What each symbol does to the states:
q84: $>q810, %>q798, &>q712, @>q524, *>q472
q87: $>q564, %>q958, &>q304, @>q339, *>q131
q925: $>q673, %>q139, &>q791, @>q229, *>q653
q188: $>q934, %>q12, &>q176, @>q241, *>q527
q634: $>q845, %>q123, &>q284, @>q762, *>q54
q984: $>q841, %>q587, &>q600, @>q832, *>q898
q12: $>q524, %>q154, &>q845, @>q907, *>q188
q393: $>q956, %>q736, &>q775, @>q754, *>q665
q41: $>q879, %>q225, &>q581, @>q273, *>q394
q522: $>q981, %>q49, &>q378, @>q123, *>q845
q907: $>q12, %>q176, &>q634, @>q77, *>q241
q265: $>q815, %>q435, &>q219, @>q937, *>q670
q839: $>q49, %>q378, &>q223, @>q284, *>q123
q775: $>q255, %>q131, &>q339, @>q825, *>q788
q510: $>q859, %>q145, &>q803, @>q216, *>q709
q803: $>q861, %>q673, &>q139, @>q653, *>q685
q736: $>q223, %>q255, &>q131, @>q788, *>q393
q791: $>q847, %>q677, &>q424, @>q862, *>q503
q879: $>q311, %>q769, &>q460, @>q41, *>q932
q45: $>q185, %>q242, &>q970, @>q792, *>q424
q754: $>q393, %>q788, &>q825, @>q958, *>q564
q229: $>q925, %>q503, &>q862, @>q185, *>q36
q859: $>q937, %>q853, &>q861, @>q510, *>q599
q121: $>q788, %>q825, &>q815, @>q304, *>q958
q230: $>q862, %>q852, &>q239, @>q970, *>q242
q219: $>q832, %>q860, &>q709, @>q157, *>q404
q753: $>q677, %>q424, &>q792, @>q852, *>q862
q242: $>q288, %>q230, &>q311, @>q236, *>q45
q665: $>q284, %>q393, &>q788, @>q564, *>q268
q288: $>q503, %>q862, &>q852, @>q242, *>q185
q815: $>q64, %>q898, &>q832, @>q265, *>q850
q832: $>q984, %>q871, &>q599, @>q219, *>q435
q871: $>q587, %>q600, &>q859, @>q860, *>q832
q273: $>q41, %>q810, &>q798, @>q472, *>q1
q932: $>q970, %>q879, &>q225, @>q394, *>q901
q304: $>q121, %>q850, &>q265, @>q587, *>q841
q357: $>q268, %>q564, &>q958, @>q131, *>q255
q958: $>q754, %>q121, &>q850, @>q841, *>q87
q527: $>q785, %>q188, &>q907, @>q981, *>q712
q216: $>q510, %>q685, &>q653, @>q863, *>q573
q311: $>q852, %>q239, &>q17, @>q879, *>q970
q185: $>q229, %>q288, &>q230, @>q45, *>q556
q255: $>q224, %>q357, &>q87, @>q775, *>q736
q600: $>q670, %>q937, &>q853, @>q599, *>q871
q792: $>q45, %>q236, &>q932, @>q921, *>q909
q718: $>q1, %>q472, &>q524, @>q785, *>q964
q206: $>q685, %>q653, &>q229, @>q625, *>q863
q743: $>q790, %>q573, &>q863, @>q673, *>q861
q847: $>q863, %>q625, &>q556, @>q791, *>q139
q670: $>q850, %>q265, &>q404, @>q600, *>q587
q785: $>q718, %>q934, &>q12, @>q527, *>q179
q241: $>q188, %>q907, &>q54, @>q49, *>q981
q145: $>q853, %>q861, &>q673, @>q685, *>q510
q861: $>q157, %>q743, &>q490, @>q803, *>q145
q54: $>q176, %>q634, &>q913, @>q662, *>q77
q898: $>q339, %>q984, &>q871, @>q435, *>q815
q268: $>q913, %>q665, &>q754, @>q357, *>q224
q123: $>q522, %>q839, &>q956, @>q913, *>q634
q223: $>q662, %>q224, &>q357, @>q736, *>q956
q956: $>q378, %>q223, &>q255, @>q393, *>q284
q225: $>q769, %>q460, &>q964, @>q810, *>q41
q564: $>q665, %>q754, &>q121, @>q87, *>q357
q394: $>q932, %>q41, &>q810, @>q1, *>q520
q239: $>q909, %>q921, &>q520, @>q769, *>q311
q862: $>q791, %>q753, &>q909, @>q230, *>q288
q176: $>q154, %>q845, &>q123, @>q54, *>q907
q404: $>q435, %>q219, &>q790, @>q853, *>q937
q845: $>q89, %>q522, &>q839, @>q634, *>q176
q64: $>q131, %>q339, &>q984, @>q815, *>q825
q625: $>q206, %>q36, &>q185, @>q677, *>q847
q912: $>q520, %>q1, &>q472, @>q964, *>q460
q339: $>q87, %>q841, &>q587, @>q898, *>q64
q424: $>q556, %>q45, &>q236, @>q909, *>q753
q901: $>q236, %>q932, &>q41, @>q520, *>q921
q573: $>q709, %>q216, &>q206, @>q490, *>q743
q224: $>q762, %>q268, &>q564, @>q255, *>q223
q810: $>q225, %>q581, &>q179, @>q84, *>q273
q581: $>q460, %>q964, &>q785, @>q798, *>q810
q852: $>q753, %>q909, &>q921, @>q311, *>q230
q662: $>q54, %>q762, &>q268, @>q223, *>q378
q673: $>q743, %>q490, &>q847, @>q925, *>q803
q921: $>q792, %>q901, &>q394, @>q17, *>q239
q179: $>q964, %>q785, &>q188, @>q712, *>q798
q964: $>q912, %>q718, &>q934, @>q179, *>q581
q460: $>q17, %>q912, &>q718, @>q581, *>q225
q154: $>q105, %>q89, &>q522, @>q176, *>q12
q131: $>q357, %>q87, &>q841, @>q64, *>q775
q853: $>q404, %>q157, &>q743, @>q145, *>q859
q981: $>q527, %>q241, &>q77, @>q522, *>q89
q520: $>q901, %>q394, &>q273, @>q912, *>q17
q1: $>q394, %>q273, &>q84, @>q718, *>q912
q860: $>q871, %>q599, &>q510, @>q790, *>q219
q863: $>q216, %>q206, &>q36, @>q847, *>q490
q709: $>q599, %>q510, &>q685, @>q573, *>q790
q490: $>q573, %>q863, &>q625, @>q139, *>q673
q599: $>q600, %>q859, &>q145, @>q709, *>q860
q712: $>q179, %>q527, &>q241, @>q89, *>q105
q157: $>q219, %>q790, &>q573, @>q861, *>q853
q762: $>q634, %>q913, &>q665, @>q224, *>q662
q435: $>q898, %>q832, &>q860, @>q404, *>q265
q970: $>q230, %>q311, &>q769, @>q932, *>q236
q685: $>q145, %>q803, &>q925, @>q206, *>q216
q587: $>q304, %>q670, &>q937, @>q871, *>q984
q139: $>q490, %>q847, &>q677, @>q503, *>q925
q36: $>q653, %>q229, &>q288, @>q556, *>q625
q284: $>q839, %>q956, &>q736, @>q665, *>q913
q17: $>q921, %>q520, &>q1, @>q460, *>q769
q677: $>q625, %>q556, &>q45, @>q753, *>q791
q556: $>q36, %>q185, &>q242, @>q424, *>q677
q105: $>q798, %>q712, &>q981, @>q154, *>q524
q841: $>q958, %>q304, &>q670, @>q984, *>q339
q524: $>q84, %>q105, &>q89, @>q12, *>q934
q89: $>q712, %>q981, &>q49, @>q845, *>q154
q378: $>q77, %>q662, &>q224, @>q956, *>q839
q77: $>q907, %>q54, &>q762, @>q378, *>q49
q503: $>q139, %>q791, &>q753, @>q288, *>q229
q798: $>q581, %>q179, &>q527, @>q105, *>q84
q937: $>q265, %>q404, &>q157, @>q859, *>q600
q913: $>q123, %>q284, &>q393, @>q268, *>q762
q653: $>q803, %>q925, &>q503, @>q36, *>q206
q825: $>q775, %>q64, &>q898, @>q850, *>q121
q49: $>q241, %>q77, &>q662, @>q839, *>q522
q769: $>q239, %>q17, &>q912, @>q225, *>q879
q934: $>q472, %>q524, &>q154, @>q188, *>q785
q850: $>q825, %>q815, &>q435, @>q670, *>q304
q909: $>q424, %>q792, &>q901, @>q239, *>q852
q472: $>q273, %>q84, &>q105, @>q934, *>q718
q788: $>q736, %>q775, &>q64, @>q121, *>q754
q236: $>q242, %>q970, &>q879, @>q901, *>q792
q790: $>q860, %>q709, &>q216, @>q743, *>q157

The rows follow the links: the fewer symbols apart two states are, the more alike their rows tend to be.

Each row is also shifted at random along 5 hidden directions that mean nothing.

Some states, each with a row of numbers:
q41 -> -143    54     8   -17   155   -93    96   146     6   -21   -42    42   -63    32    -6   -40     1    34   -69   -12    28   126    47  -141     8   -17    83    32   -46   -96    -7   103   -37    57    86   -18   -34   -75   -34   -14    -3    42   -41
q49 ->   79   -59   -77    18    29   -37   -24   -28   -75   -68    85    42  -104    61   -55    16   -57    74   -19    50   -63   -37   -13    -6   -37    -2    34   -27    88    43    -9   -37   -22   -21   -11   -32   -56   -76    19   -66    10     9    28
q743 ->  298    53    26   -18    -8    61    36    30    53    41   -88   -46    82   -58    13   -26    16   -61    32   -93    97    42    -3    51     9     8    26    34   -72   -29    -1   -10     8   -12   -32    61    89   108   -14    64    -3   -18   -15
q861 ->  139     7    38   -28   -85    77     3   -70    56    66    22   -25    98   -66    -1    -5    68   -33     7   -22   -69   -78    17    30   -23     7  -205    30   -40    25     1   144    57     0   -58    58    14    54    39    70   -16    -8    16
q634 ->   32   -52   -48    40    48   -40   -33   107   -70   -84   -45    28  -102    -9    12    46   -62    63   -43    36   -13    58    18   -28     6    -6    35   -62    81    32   -29   -23   -43   -34     9   -36   -19   -59   -80   -78    -2    25   -33
q754 ->  207   -50   -34    12    -4    17    11   -21   -51   -61    23   -29   -30   -15     9    69   -55    48   -24    56   -95   -67    62     9   -12     4   -11   -56    80    89   -66    79     2   -72   -67    -6    -3   -18    24   -44    13   -16    17
q670 ->  -42    -2    36   -17   -90    66   -61  -167    36    31    85   -64    85    29    28    71   -11   -26    58    81  -111  -115    -6    -5    47    13    65   -38    10    71   -57   -81    32   -71   -89    16    39    26   101    -9    19   -28     0
q879 ->  217   -14   -75    -7   -14    -5   -40    38    -9    23    23   117   -53     1  -112  -122    56    10   -13  -108    71    37  -108    53   -95    -6  -194    82   -18   -57   128   -10     0    93    45    25   -53    -7   -55    51   -26    38    26
q472 ->  -56   -35   -65    18    27   -51    72     9   -68   -24     7    33   -93    17   -52   -68     3    19   -18   -54    97   -22     6   109   -74    -2   -61    27    37   -17    77    45     6    57    82   -55   -71    -5   -15     2     1   -20   101
q520 ->  112    39   -32   -19   126   -60    39   134    -1   -18   -16    87   -74    31   -67   -78     8    37   -52   -55    33   131   -27  -104   -28   -19    23    54   -42   -97    33    41   -39    66    58    16   -22   -57   -46     4   -11    51   -46
q206 -> -171    51    91   -21   -39    32    -5    29    91    72   -67   -26   110   -64    61     3    71   -61     5   -23     6    28    16   -34    46    -2   -84    18   -86   -39     1    61    24    24     6    33    35    50   -24    59   -17     6   -55
q145 ->   94    45    61   -20   -22    52    -3    22    66    45   -60   -38   101   -56    48    13    25   -45    15   -23    -8    26    12   -30    37     4   -18    10   -62   -12   -29    32     9   -20   -40    55    68    57    -9    41    -9     1   -57
q176 ->  -77  -102   -58    39   -41   -24  -123    53   -63   -53    50   104  -107   -18   -29    28     5    87   -59    58  -117   -22   -30   -27   -39   -11  -235   -44   104    61    29    40    -8     8     0   -31  -100  -113   -75   -65   -28    55   -22
q179 ->  -99   -42   -48    -2    41   -66   -25    17   -42   -29    88    94  -103    58   -64   -26     7    73   -50    39   -84     0   -20   -77   -43   -17   -84    10    46    -7    27    54   -11    43    36   -30   -95  -108    -3   -39    -9    42     5
q87 ->  118   -15   -13    25   -41    41  -195    21     3   -34   -14    11     7    19    33    86   -66    10    41    67   -56    59   -94   -64    77     0   152   -75    39    36   -49  -283   -53   -82   -81    23    75   -20   -53   -76     3    25  -131
q284 ->   90   -71   -64    60   -36     0    31    -3  -106   -69   -80   -62   -60   -39    28    29   -76   -12    25   -34   152   -41    21   222   -25    11    65   -56    87    61    16   -96    -8   -51    19   -62    16    69   -46   -33    15   -72   100
q913 ->  -30   -51   -44    10     0   -20    27  -131   -69   -56   115   -34   -58    75   -20    52   -72    50     8    91   -82  -123    42    28   -17     5   109   -49    90    78   -49   -19    11   -55   -26   -48   -43   -45    96   -64    33   -35    82
q762 ->   34   -39   -49    29    29   -25    12   -25   -75   -77    24   -30   -74    44     3    46   -84    39     2    52    -8   -30    21    28    -1     1   148   -54    81    51   -43   -72   -23   -56   -10   -45    -7   -33    21   -70    25   -28    36
q791 ->   42    64    27   -65    19     9   110  -128    66    70   104   -19    68    50   -61   -73    59   -28    18   -27   -33   -69    25   -20   -34     5    -2    88   -79   -43     8   131    46    44     0    36    -9    29   137    79    11   -17    69
q984 ->  -62   -27    53    23   -69    52    59   -29   -11     0   -88  -125    73  -106   107    79    -9   -42    11    10    24   -80   106   116    31    17   -52   -58    23    81   -55   107    39   -67   -34   -15    37    87    -1    11     4   -64    51
q964 ->   58    -4   -84   -31    39   -50   -91   -75    -9    -8   195   132   -96   154  -141   -70    -4    66     6    37   -98     5  -130  -111   -44   -15    58    53    18   -42    52  -139   -28    53     8     2   -69  -114    64   -33     5    56   -13
q860 -> -108     9    69    14  -127    81   -93   -51    57    60   -62   -65   120   -58    81    48    23   -83    69     3    36   -19   -43    67    66    12    -3   -32   -34    27    -1  -145    18   -39   -45    25    76    88   -21    33    -9   -26   -44
q503 ->  -13    82    54   -46    51     0   115   -11    67    55   -12   -37    74     2     0   -52    43   -48     4   -46    42    16    45   -29     5    -2    39    61   -97   -70    -3   110    18    39    25    32    25    48    58    72     6   -14    16
q216 ->   95    47    50   -25   -57    60   -45   -36    77    65    -9   -21   104   -24    14   -17    45   -55    41   -32     2    11   -38    -8    26     8   -17    33   -71   -22     5   -45    15     0   -45    57    60    61    16    51    -9     1   -40
q753 ->  226    43    -7   -60    47     1    79    -1    46    45    67    59    15    10   -90   -90    73    16   -43   -53   -59    -4    18   -71   -70    -9  -160    94   -65   -52    27   227    30    70     4    55   -37   -17    50    72   -19    32    27
q460 ->   -7   -14   -45     5    44   -49    20    81   -25    -6   -20    79   -76     0   -54   -81    33    20   -37   -66    76    59   -28    27   -59    -8  -102    43    -6   -53    74    42    -9    74    77   -16   -59   -21   -58    13   -19    24    26
q792 ->    5    60     6   -37    44   -24  -102    59    70    43    43   113    -2    70   -70   -73    45     4     0   -20   -26   131  -126  -165    13   -15    31    65   -78  -105    50  -124   -38    72    20    45     2   -56   -23    18   -19    78  -119
q17 -> -182    36    21     0   113   -76    96   155    -1    -9   -90    36   -46   -27    14   -50    24    14   -66   -47    73   108    53   -65    -5   -14   -27    32   -49   -82    21   144   -20    71    99   -21   -35   -30   -69    11   -14    33   -20
q490 -> -130    17    59    16  -154    78   -81   -21    70    98   -97   -27   123   -90    54   -29    83  -115    67   -83   124     4   -76   138    24    10  -136    23   -72   -21    85  -118    36    32     7    27    63   125   -66    85   -28   -23   -11
q154 ->  133   -24   -78    19   115   -71    36    99   -76   -87   -14    47  -129    39   -41   -13   -69    66   -43    -2    37    74     7   -34   -27    -8   106   -12    55   -18    -8   -16   -56     2    40   -31   -31   -62   -43   -63     7    17    -2
q785 ->  -28   -18   -61     3    67   -65   -20    35   -46   -43    57    81  -107    73   -63   -31   -20    58   -28    18   -17    41   -40   -58   -30   -13    44     9    35   -31    30   -47   -30    36    42   -29   -58   -87    -9   -48     6    34    -6
q909 ->  -11    43    10   -33    45   -25    25    46    44    43    20    60     4    15   -45   -73    65     6   -33   -40   -12    52   -22   -83   -23   -11   -95    70   -68   -75    42   100     0    77    39    29   -31   -27    -2    47   -23    40   -22

From each start, follow one symbol. Which state do you reach?
Answers are names.
new walk
-432     5     2    10    -1   -60   -79   -27    -1    16    52    56   -44    91   -12   -28     7    -3    26    35    29    27   -89   -34    23    -9   102     4    -4   -57    60  -198   -23    54    75   -57   -42   -58     0   -33     5    20   -18
% q964
new walk
   7    22    42    -9  -139    91  -130  -120    77    83    14   -30   119    -6    19     9    32   -84    94   -11     9   -34  -104    54    47    14    16     9   -49     9    24  -217    18   -22   -68    41    78    84    22    40    -1   -16   -37
% q709
new walk
 -73   -12   -49    -1   107   -80   118     6   -68   -54    45    12  -102    66   -42   -32   -34    49   -40    10    22   -13    58    -6   -44   -11    90    10    42   -19    -5    84    -9    24    67   -56   -68   -57    40   -32    23   -15    79
& q154
new walk
  17   -43   -65    30    33   -39   -34     7   -75   -72    24    24  -102    52   -27    15   -71    44     1    32    21    13   -31    18    -8    -3   116   -33    75    19     0  -131   -39   -20    13   -46   -21   -50   -17   -69    19    -1    16
* q845
new walk
-128   -21   -28    23    82   -68   -35    70   -50   -73    15    37  -100    55     7    47   -70    68   -39    85   -57    58     7  -109    31   -14   142   -51    61     3   -46   -63   -54   -25    19   -43   -27  -102   -27   -97    13    32   -53
* q176
new walk
-143    30   -20   -18   -12   -25   -30   -85    28    53    85    54   -11    98   -79   -99    39   -34    53   -41    72     3  -113    30   -25    -2    65    68   -44   -79   100  -175     5    71    60   -13   -23     2    46    32     1     1    37
@ q394
new walk
 -17   -49   -57    33    47   -54     3    45   -78   -70     8    34  -109    24   -18    17   -47    56   -32    26     3    11    13     9   -22    -8    30   -33    72    21    -2   -11   -27    -7    29   -46   -49   -60   -36   -62     7     5    16
& q634
new walk
  37    53    62   -47    -3    35   109   -46    64    64     0   -50    95   -37    11   -25    57   -37    -5   -28   -28   -47    77   -13   -11     5   -84    48   -71   -16   -20   196    48    15   -13    42    15    53    68    79    -2   -18    36
% q206
new walk
  53     0    12    13   123   -35   133    77   -50   -92   -72   -95   -36   -17    79   104  -104    43   -41    66   -34    20   153   -62    48    -2   206   -81    50    52  -141   129   -30   -93   -20   -29    29   -19    14   -72    36   -28    -7
@ q131
new walk
  62    59    54   -37   -22    52    45   -78    69    62     4   -62   109    -6    17   -10    27   -56    41   -18     0   -36    17     3    24    11    50    33   -74   -12   -26    28    28   -11   -37    45    61    69    68    60     8   -30     9
$ q709
new walk
 154    51    55     7   123    -6   130   157    -3   -66  -178  -119    28   -79   125   101   -88     2   -37    13    35   100   155   -68    82     3   220   -68   -15    15  -149   117   -43   -93   -31    18   101    41   -44   -39    24   -23   -64
% q898
new walk
 221   -32   -31    -5  -162   102  -142  -231     9    30   128   -27    64    52   -41    28   -21   -40   113    31   -41  -132  -117   117    -2    20    56   -14    33    76    11  -263    26   -67  -111    27    55    62    94     7    17   -42    34
$ q339
new walk
 211   -24    -3     7    29    21   -13    47   -18   -60    -8   -22   -11   -35    32    92   -52    56   -43    71  -141    -8    68   -92    25     1     1   -62    48    75  -102   103   -15   -83   -80    23    18   -44    -7   -56     0    15   -54
$ q754
new walk
 -73   -59   -68     5    24   -52    93  -140   -95   -46   136    -8  -101    90   -65   -14   -37    47    -2    47   -26  -142    44    81   -72     2    48    -6    85    49     5    54    24    -1    26   -71   -93   -43   112   -35    28   -48   158
@ q522
new walk
 395    71    -3   -68    65    22   122   -35    53    36    42    -7    51    21   -76   -81    31   -14    -5   -71    -5     4    22   -37   -45     1     7    89   -85   -50    -3   139    18    28   -26    76    31    41    85    83     6    -1    31
@ q791
